Here is a tiny trained network, its code and every weight. The questions are about switching its units off for an input and a class, where a switched-off unit gives its printed mean instead of its output.

import numpy as np


def w(rows, s, z=0):
    codes = np.array(rows[::2]) - 128.0
    scale = np.full(codes.shape[1], s)
    scale[-1] = z or s
    return codes * scale


def norm(h):
    return h / np.sqrt((h * h).mean(-1, keepdims=True) + 1e-5)


def f(y):
    return np.maximum(y, 0)


def log_softmax(a):
    a = a - a.max(-1, keepdims=True)
    return a - np.log(np.exp(a).sum(-1, keepdims=True))


def net(x, mask):
    res = np.array(x, float).reshape(1, 3) / 4 @ E
    u = 0
    for l in range(4):
        y = f(norm(res) @ A[l][:, :-1].T + A[l][:, -1])
        res = res + np.where(mask[u : u + 3], y, B[l][:, -1]) @ B[l][:, :-1]
        u += 3
    return log_softmax(norm(res)[-1] @ U[:, :-1].T + U[:, -1])


A, B = {}, {}
E = w([
[151,116,61,219,167],'x0',
[206,162,47,134,46],'x1',
[69,22,81,2,230],'x2',
],0.0095)
A[0] = w([
[155,111,29,3,101,2],'0.n0',
[151,122,38,84,114,74],'0.n1',
[144,71,19,66,144,151],'0.n2',
],0.015,0.0074)
B[0] = w([
[182,111,250,66,163,211],'0.n0',
[158,168,132,172,107,182],'0.n1',
[136,207,91,100,166,254],'0.n2',
],0.019,0.0091)
A[1] = w([
[173,86,15,97,73,25],'1.n0',
[128,43,76,66,229,5],'1.n1',
[91,65,32,3,179,79],'1.n2',
],0.016,0.0025)
B[1] = w([
[107,114,53,123,155,154],'1.n0',
[166,55,58,198,151,242],'1.n1',
[126,165,9,131,56,254],'1.n2',
],0.015,0.0066)
A[2] = w([
[129,44,72,41,200,19],'2.n0',
[27,104,155,82,249,1],'2.n1',
[34,57,83,74,156,210],'2.n2',
],0.015,0.0007)
B[2] = w([
[163,173,104,217,30,254],'2.n0',
[158,92,114,235,86,177],'2.n1',
[71,247,109,215,4,210],'2.n2',
],0.012,0.0051)
A[3] = w([
[102,110,174,247,177,58],'3.n0',
[15,149,191,89,86,8],'3.n1',
[123,189,104,153,250,69],'3.n2',
],0.025,0.0017)
B[3] = w([
[178,157,217,7,150,254],'3.n0',
[194,142,222,77,136,185],'3.n1',
[86,79,80,227,3,253],'3.n2',
],0.015,0.0085)
U = w([
[208,148,243,76,140,241],'0',
[167,157,19,253,58,227],'1',
[90,66,112,122,208,2],'2',
],0.012,0.0051)

Each question gives the input, the list of numbers given to net, and the class t.
The units are the neurons (one row each of A and B). Each row of codes is followed by its name. A weight is (code - 128) times the scale printed after its matrix; where a second scale follows, it is the last column's (A, B and U).
mask holds one flag per neuron, layer by layer. A switched-off neuron (its flag False) gives its mean, the last column of its row in B, instead of its output. The means were averaged over made-up inputs and are rounded, as every weight is.
A unit's drop is (log p(t) with every unit on - log p(t) with that unit switched off) / (log p(t) with every unit on - log p(t) with every unit switched off).
The circuit of an input: a set's keep is (log p(t) with only the set's units on - log p(t) with every unit switched off) / (log p(t) with every unit on - log p(t) with every unit switched off). Starting from all 12 units, units are removed one at a time, each time the one whose removal leaves the highest keep (on an exact tie, the one counted first), for as long as the keep stays at least 0.8.
units of the circuit, in order: the units of the circuit, biggest drop first
k most important neurons: the k neurons with the biggest drops, biggest first
k most important neurons of layer l: the k neurons of layer l with the biggest drops, biggest first
drop when u is switched off: that unit's drop, to one decimal
input [-3,7,-2], class 0: units of the circuit, in order -> (3.n2)
input [-8,4,-6], class 0: 3 most important neurons -> (1.n1; 1.n2; 3.n2)
input [-4,2,-2], class 0: 2 most important neurons -> (0.n2; 1.n1)
input [4,-2,-1], class 0: 2 most important neurons -> (1.n2; 3.n0)
input [-2,1,-2], class 0: 2 most important neurons -> (0.n2; 1.n2)
input [8,-6,-5], class 0: 2 most important neurons -> (3.n0; 0.n2)
input [0,0,-5], class 0: 2 most important neurons -> (0.n2; 1.n2)
input [3,-3,-3], class 0: 2 most important neurons -> (0.n2; 3.n0)
input [-1,5,5], class 0: 2 most important neurons of layer 0 -> (0.n0; 0.n1)
input [0,-4,-6], class 0: drop when 0.n2 is switched off -> 1.9
input [2,-2,-4], class 0: drop when 1.n2 is switched off -> 0.1
input [-2,5,5], class 0: drop when 0.n0 is switched off -> 3.9
